Below are the code and all the weights of a small trained network. Each question names an input and a class and asks about switching units off, where a switched-off unit gives its printed mean instead of its output.

import numpy as np


def w(rows, s, z=0):
    codes = np.array(rows[::2]) - 128.0
    scale = np.full(codes.shape[1], s)
    scale[-1] = z or s
    return codes * scale


def norm(h):
    return h / np.sqrt((h * h).mean(-1, keepdims=True) + 1e-5)


def f(y):
    return y / 2 * (1 + np.tanh(0.7978845608 * (y + 0.044715 * y**3)))


def log_softmax(a):
    a = a - a.max(-1, keepdims=True)
    return a - np.log(np.exp(a).sum(-1, keepdims=True))


def net(x, mask):
    res = np.array(x, float).reshape(1, 7) / 4 @ E
    u = 0
    for l in range(3):
        y = f(norm(res) @ A[l][:, :-1].T + A[l][:, -1])
        res = res + np.where(mask[u : u + 6], y, B[l][:, -1]) @ B[l][:, :-1]
        u += 6
    return log_softmax(norm(res)[-1] @ U[:, :-1].T + U[:, -1])


A, B = {}, {}
E = w([
[163,131,78,6,185,170,210,181,213,163,58],'x0',
[68,71,214,212,132,142,140,123,223,203,81],'x1',
[127,129,125,127,126,135,124,126,127,130,127],'x2',
[180,205,46,180,125,162,57,142,184,178,126],'x3',
[202,25,95,132,48,148,135,105,208,97,196],'x4',
[144,242,175,101,61,72,191,25,164,176,157],'x5',
[127,128,132,127,125,127,129,131,127,129,125],'x6',
],0.0014)
A[0] = w([
[230,27,111,151,63,142,146,91,206,80,169,82],'L0N0',
[121,133,90,2,177,163,172,177,224,162,83,45],'L0N1',
[139,202,151,112,88,110,206,49,139,189,174,66],'L0N2',
[141,219,153,111,93,126,221,21,142,205,189,32],'L0N3',
[93,201,154,158,225,93,120,116,90,139,54,2],'L0N4',
[83,224,164,149,238,72,115,129,71,137,33,82],'L0N5',
],0.0023,0.002)
B[0] = w([
[29,150,127,74,76,152,134,191,93,195,162,255],'L0N0',
[185,124,144,226,87,128,185,131,57,129,113,243],'L0N1',
[131,86,130,123,128,103,46,217,146,52,64,151],'L0N2',
[133,86,140,123,116,90,34,232,152,40,54,163],'L0N3',
[116,106,110,106,44,166,118,179,166,164,185,75],'L0N4',
[71,106,114,70,5,204,132,186,118,192,212,182],'L0N5',
],0.0027,0.00087)
A[1] = w([
[144,120,92,18,192,152,196,149,211,144,68,11],'L1N0',
[187,213,60,202,163,140,60,170,193,176,158,25],'L1N1',
[87,54,181,192,73,160,152,108,190,187,68,90],'L1N2',
[187,214,60,203,162,139,59,172,195,179,159,14],'L1N3',
[142,254,191,88,61,56,172,7,194,145,135,62],'L1N4',
[107,7,66,168,250,236,85,195,66,105,126,81],'L1N5',
],0.0024,0.0011)
B[1] = w([
[172,139,136,254,88,119,139,125,68,133,145,170],'L1N0',
[98,65,149,75,110,166,139,45,94,101,80,182],'L1N1',
[142,171,74,97,196,108,118,124,129,93,172,202],'L1N2',
[96,63,150,75,110,165,139,47,94,99,80,181],'L1N3',
[134,45,95,143,155,131,59,238,138,84,66,151],'L1N4',
[152,196,187,92,42,20,85,158,199,88,62,253],'L1N5',
],0.0032,0.0018)
A[2] = w([
[204,179,58,48,97,120,115,121,13,52,153,3],'L2N0',
[77,57,227,76,170,43,234,160,65,69,158,36],'L2N1',
[61,78,191,221,184,153,129,126,228,214,78,185],'L2N2',
[173,136,85,59,187,166,204,172,165,152,64,134],'L2N3',
[67,131,153,235,89,91,21,64,71,94,220,95],'L2N4',
[201,5,81,126,59,135,138,121,220,97,242,21],'L2N5',
],0.0026,0.00045)
B[2] = w([
[74,88,161,155,208,97,135,96,216,136,188,249],'L2N0',
[162,140,43,140,98,219,44,39,165,157,76,193],'L2N1',
[151,135,81,70,175,80,125,93,90,46,231,226],'L2N2',
[132,86,191,221,102,109,128,107,89,137,172,197],'L2N3',
[217,113,128,150,132,153,255,174,143,175,76,245],'L2N4',
[26,243,169,102,157,146,109,177,32,190,94,207],'L2N5',
],0.0034,0.0018)
U = w([
[218,114,148,226,117,124,236,157,103,158,117,254],'0',
[133,126,151,104,97,57,51,204,171,60,66,164],'1',
[27,185,133,80,103,172,131,183,79,205,176,103],'2',
[119,120,111,113,230,80,138,67,160,84,242,82],'3',
[136,86,96,108,97,212,96,3,127,132,72,27],'4',
],0.0073,0.00081)

Each question gives the input, the list of numbers given to net, and the class t.
The units are the neurons (one row each of A and B). Each row of codes is followed by its name. A weight is (code - 128) times the scale printed after its matrix; where a second scale follows, it is the last column's (A, B and U).
mask holds one flag per neuron, layer by layer. A switched-off neuron (its flag False) gives its mean, the last column of its row in B, instead of its output. The means were averaged over made-up inputs and are rounded, as every weight is.
A unit's drop is (log p(t) with every unit on - log p(t) with that unit switched off) / (log p(t) with every unit on - log p(t) with every unit switched off).
The circuit of an input: a set's keep is (log p(t) with only the set's units on - log p(t) with every unit switched off) / (log p(t) with every unit on - log p(t) with every unit switched off). Starting from the 12 units with the biggest drops (on a tie, the unit counted first), units are removed one at a time, each time the one whose removal leaves the highest keep (on an exact tie, the one counted first), for as long as the keep stays at least 0.8.
units of the circuit, in order: the units of the circuit, biggest drop first
most important unit: the unit with the biggest drop
k most important neurons: the k neurons with the biggest drops, biggest first
top k neurons in layer l: the k neurons of layer l with the biggest drops, biggest first
input [-8,-4,1,8,3,6,-4], class 0: 3 most important neurons	L2N4; L1N5; L2N1
input [-5,2,7,-2,-6,7,-6], class 1: units of the circuit, in order	L1N4; L0N3
input [-2,4,-1,-6,3,4,-1], class 4: units of the circuit, in order	L2N1
input [-5,-1,-7,-5,-5,6,1], class 1: 3 most important neurons	L1N4; L1N0; L0N3
input [-5,-3,-5,3,-1,4,4], class 0: top 2 neurons in layer 1	L1N5; L1N2
input [-6,-1,2,-8,-3,6,8], class 4: 2 most important neurons	L2N1; L1N5
input [-3,-8,1,7,-5,4,-3], class 3: 4 most important neurons	L2N0; L1N5; L2N1; L2N5
input [-3,-5,0,-6,8,6,7], class 2: 2 most important neurons	L2N5; L1N5
input [3,7,-1,7,-6,8,8], class 1: 4 most important neurons	L0N3; L1N4; L2N0; L0N2
input [-2,0,-8,8,6,-2,3], class 4: 4 most important neurons	L1N1; L1N3; L0N5; L0N4
input [-6,7,1,-6,-1,-2,-3], class 3: 3 most important neurons	L2N2; L1N0; L0N1
input [6,-2,6,8,-3,-5,7], class 4: units of the circuit, in order	L1N1; L1N3
input [-1,-2,3,6,7,-6,-1], class 2: 2 most important neurons	L2N5; L0N0
input [6,7,-8,3,-6,3,-4], class 3: most important unit	L2N2
input [7,6,1,-5,-6,4,2], class 0: 3 most important neurons	L0N1; L2N0; L2N5
input [4,8,1,-6,-6,-1,8], class 3: units of the circuit, in order	L2N2; L2N5
input [3,-8,-5,2,-5,6,2], class 3: 4 most important neurons	L2N0; L1N5; L2N5; L0N0
input [1,-4,8,-1,0,4,3], class 1: 4 most important neurons	L0N3; L2N2; L1N2; L0N2
input [-5,7,0,4,-5,6,5], class 3: units of the circuit, in order	L2N2; L1N5
input [-2,0,-4,-8,-1,-7,5], class 4: most important unit	L2N1
input [-6,4,5,-4,8,-5,3], class 2: units of the circuit, in order	L2N5; L0N0
input [5,-7,-8,5,-2,-1,-7], class 3: top 3 neurons in layer 2	L2N0; L2N4; L2N1
input [6,8,-8,7,0,-6,-4], class 3: top 3 neurons in layer 2	L2N2; L2N4; L2N1
